Below are the code and all the weights of a small trained network. Each question names an input and a target symbol and asks about switching units off, where a switched-off unit gives its printed mean instead of its output.

import numpy as np


def w(rows, s, z=0):
    codes = np.array(rows[::2]) - 128.0
    scale = np.full(codes.shape[1], s)
    scale[-1] = z or s
    return codes * scale


def norm(h):
    return h / np.sqrt((h * h).mean(-1, keepdims=True) + 1e-5)


def softmax(a):
    e = np.exp(a - a.max(-1, keepdims=True))
    return e / e.sum(-1, keepdims=True)


def log_softmax(a):
    a = a - a.max(-1, keepdims=True)
    return a - np.log(np.exp(a).sum(-1, keepdims=True))


def net(x, mask):
    ids = ['ΔΞΠΣΩβγεζηθλμτφψ'.index(c) for c in x.split()]
    T = len(ids)
    res = E[ids] + P[:T]
    u = 0
    for l in range(2):
        r = norm(res)
        for j in range(3):
            rows = slice(3 * j, 3 * j + 3)
            q, k, v = (r @ M[l][rows].T for M in (Q, K, V))
            z = softmax(np.where(np.tri(T) > 0, q @ k.T / 3**0.5, -1e9)) @ v
            o = O[l][rows]
            res = res + np.where(mask[u + j], z, o[:, -1]) @ o[:, :-1]
        u += 3
    return log_softmax(norm(res)[-1] @ U[:, :-1].T + U[:, -1])


Q, K, V, O = {}, {}, {}, {}
E = w([
[194,118,154,154,123,130],'Δ',
[193,119,156,150,127,127],'Ξ',
[191,122,157,152,128,128],'Π',
[180,118,157,150,130,120],'Σ',
[193,112,156,150,112,136],'Ω',
[172,102,175,136,140,112],'β',
[177,157,3,154,157,163],'γ',
[202,91,165,144,130,109],'ε',
[180,101,138,147,106,79],'ζ',
[169,83,156,205,120,126],'η',
[201,98,184,116,147,192],'θ',
[234,70,162,146,58,184],'λ',
[144,111,150,36,98,118],'μ',
[77,116,100,171,67,126],'τ',
[71,91,208,145,125,183],'φ',
[102,184,139,134,125,230],'ψ',
],0.0033)
P = w([
[201,248,245,167,44,62],'0',
[180,202,229,144,23,91],'1',
[175,169,197,140,15,113],'2',
[189,133,145,141,17,125],'3',
[181,107,116,127,29,141],'4',
[170,81,92,117,42,150],'5',
[145,53,66,101,52,164],'6',
[139,25,46,100,56,174],'7',
[157,7,17,100,40,205],'8',
],0.0017)
Q[0] = w([
[79,83,177,155,47,152],'L0H0',
[196,9,45,109,8,137],'L0H0',
[75,135,90,226,192,58],'L0H0',
[131,118,151,36,72,210],'L0H1',
[197,45,160,160,6,166],'L0H1',
[193,56,152,106,30,170],'L0H1',
[195,36,47,128,51,139],'L0H2',
[71,193,101,93,123,2],'L0H2',
[118,173,124,200,213,130],'L0H2',
],0.0084)
K[0] = w([
[96,177,69,63,184,255],'L0H0',
[128,41,99,97,125,188],'L0H0',
[210,183,189,86,164,77],'L0H0',
[117,145,6,179,186,127],'L0H1',
[108,113,45,84,156,157],'L0H1',
[115,121,19,103,135,161],'L0H1',
[117,48,93,111,158,168],'L0H2',
[149,185,183,186,163,175],'L0H2',
[207,167,182,112,125,52],'L0H2',
],0.0081)
V[0] = w([
[53,46,227,163,114,139],'L0H0',
[88,65,171,136,105,53],'L0H0',
[92,127,66,241,80,32],'L0H0',
[179,84,105,147,203,44],'L0H1',
[116,69,205,89,96,125],'L0H1',
[183,147,105,196,107,119],'L0H1',
[208,164,92,183,246,74],'L0H2',
[185,99,168,48,146,3],'L0H2',
[124,158,65,47,83,59],'L0H2',
],0.005)
O[0] = w([
[126,132,181,255,151,52,177],'L0H0',
[125,109,159,187,100,83,142],'L0H0',
[48,122,151,136,71,173,77],'L0H0',
[118,34,113,115,136,145,59],'L0H1',
[126,133,189,126,158,41,174],'L0H1',
[88,118,95,159,160,129,219],'L0H1',
[121,71,111,87,128,182,2],'L0H2',
[107,99,50,98,134,78,180],'L0H2',
[130,156,116,94,19,62,123],'L0H2',
],0.0062,0.0037)
Q[1] = w([
[21,154,102,80,66,181],'L1H0',
[139,69,215,97,126,115],'L1H0',
[175,132,144,155,28,108],'L1H0',
[149,223,148,164,185,58],'L1H1',
[132,197,167,109,10,156],'L1H1',
[122,232,158,142,77,142],'L1H1',
[27,54,119,45,93,236],'L1H2',
[216,255,127,70,103,152],'L1H2',
[175,88,57,101,102,105],'L1H2',
],0.0088)
K[1] = w([
[22,130,91,107,170,148],'L1H0',
[91,87,226,94,127,80],'L1H0',
[112,152,120,168,103,57],'L1H0',
[187,176,85,159,66,183],'L1H1',
[16,187,41,129,188,142],'L1H1',
[65,159,43,165,148,196],'L1H1',
[30,101,179,65,197,123],'L1H2',
[120,254,81,94,161,162],'L1H2',
[127,78,59,57,97,129],'L1H2',
],0.0084)
V[1] = w([
[100,160,213,133,185,47],'L1H0',
[47,146,132,160,186,50],'L1H0',
[97,190,162,111,92,128],'L1H0',
[34,171,180,62,148,88],'L1H1',
[227,67,168,141,24,145],'L1H1',
[143,85,213,138,150,101],'L1H1',
[177,143,80,178,85,147],'L1H2',
[155,94,207,114,87,153],'L1H2',
[100,66,1,109,114,194],'L1H2',
],0.0044)
O[1] = w([
[6,123,105,56,127,204,225],'L1H0',
[50,203,26,62,111,220,206],'L1H0',
[74,92,85,156,151,92,116],'L1H0',
[90,250,116,72,250,100,118],'L1H1',
[158,2,211,98,47,117,129],'L1H1',
[173,129,168,147,156,40,185],'L1H1',
[78,69,95,247,53,139,155],'L1H2',
[101,148,164,46,87,71,101],'L1H2',
[89,183,88,239,164,48,2],'L1H2',
],0.0032,0.0038)
U = w([
[159,122,120,142,108,136,27],'Δ',
[148,136,116,137,161,125,14],'Ξ',
[64,95,53,150,81,78,52],'Π',
[173,250,129,111,146,181,169],'Σ',
[207,90,144,85,221,143,102],'Ω',
[56,74,155,166,139,166,179],'β',
[100,114,118,102,177,137,244],'γ',
[140,159,226,187,158,74,180],'ε',
[140,129,103,142,154,124,33],'ζ',
[137,128,112,146,123,126,11],'η',
[118,104,104,69,102,235,215],'θ',
[171,45,206,104,85,150,89],'λ',
[183,145,128,60,79,44,255],'μ',
[96,147,87,134,177,133,125],'τ',
[122,77,104,115,157,119,120],'φ',
[68,183,174,136,17,154,49],'ψ',
],0.011,0.0019)

Each question gives the input, a string of symbols that net reads in full, and the target symbol t.
The units are the heads (3 rows each of Q, K, V and O). Each row of codes is followed by its name. A weight is (code - 128) times the scale printed after its matrix; where a second scale follows, it is the last column's (O and U).
mask holds one flag per head, layer by layer. A switched-off head (its flag False) gives its mean, the last column of its rows in O, instead of its output. The means were averaged over made-up inputs and are rounded, as every weight is.
A unit's drop is (log p(t) with every unit on - log p(t) with that unit switched off) / (log p(t) with every unit on - log p(t) with every unit switched off).
The circuit of an input: a set's keep is (log p(t) with only the set's units on - log p(t) with every unit switched off) / (log p(t) with every unit on - log p(t) with every unit switched off). Starting from all 6 units, units are removed one at a time, each time the one whose removal leaves the highest keep (on an exact tie, the one counted first), for as long as the keep stays at least 0.8.
circuit, biggest first: the units of the circuit, biggest drop first
heads that matter: for each layer, one digit per head in row order, 1 if its drop is at least 0.15 and else 0, layers parted by /
input λ ε μ Π, target μ: heads that matter => 011 / 000
input θ ψ λ Ω λ ε, target λ: circuit, biggest first => [L1H1]
input Π Ω Σ θ Σ Π η Σ, target β: circuit, biggest first => [L0H0; L0H2]
input Ξ Ω η, target β: circuit, biggest first => [L0H2; L0H0]
input ζ θ λ, target λ: circuit, biggest first => [L1H1; L0H2]
input Ω ζ Ω Ω μ μ Ω μ φ, target ε: heads that matter => 100 / 000
input μ φ γ μ, target θ: heads that matter => 001 / 000
input μ Σ ψ θ Ω φ μ, target ε: heads that matter => 100 / 000
input Σ λ Ω μ η ψ φ Π Π, target ε: heads that matter => 101 / 000
input Σ β ε Σ μ μ τ Ω ε, target ψ: circuit, biggest first => [L0H0; L0H2]
input Ω μ η, target μ: heads that matter => 011 / 001
input μ ζ θ μ ψ ζ μ ζ β, target μ: circuit, biggest first => [L0H2; L0H1]
input Ξ Δ λ θ β τ ζ η τ, target ψ: heads that matter => 001 / 000
input Ξ Ξ Ω, target θ: heads that matter => 010 / 100
input Ω Ξ μ τ β ζ, target ψ: circuit, biggest first => [L0H0]
input φ ψ Ω Π, target Σ: heads that matter => 010 / 000
input Ω φ η Σ ψ Ω φ φ, target ε: heads that matter => 101 / 000
input β Ω Π λ η μ λ λ Δ, target λ: heads that matter => 000 / 010
input μ φ μ μ Δ θ ζ φ ζ, target ε: heads that matter => 101 / 000
input θ γ τ, target θ: circuit, biggest first => [L0H0]
input Ξ Π τ Ξ ψ Ω μ η, target μ: circuit, biggest first => [L0H2; L0H0]
input τ τ Ω Ω φ ε μ μ ε, target μ: circuit, biggest first => [L0H2; L0H1]
input λ Ω ζ, target λ: circuit, biggest first => [L1H1; L1H2]
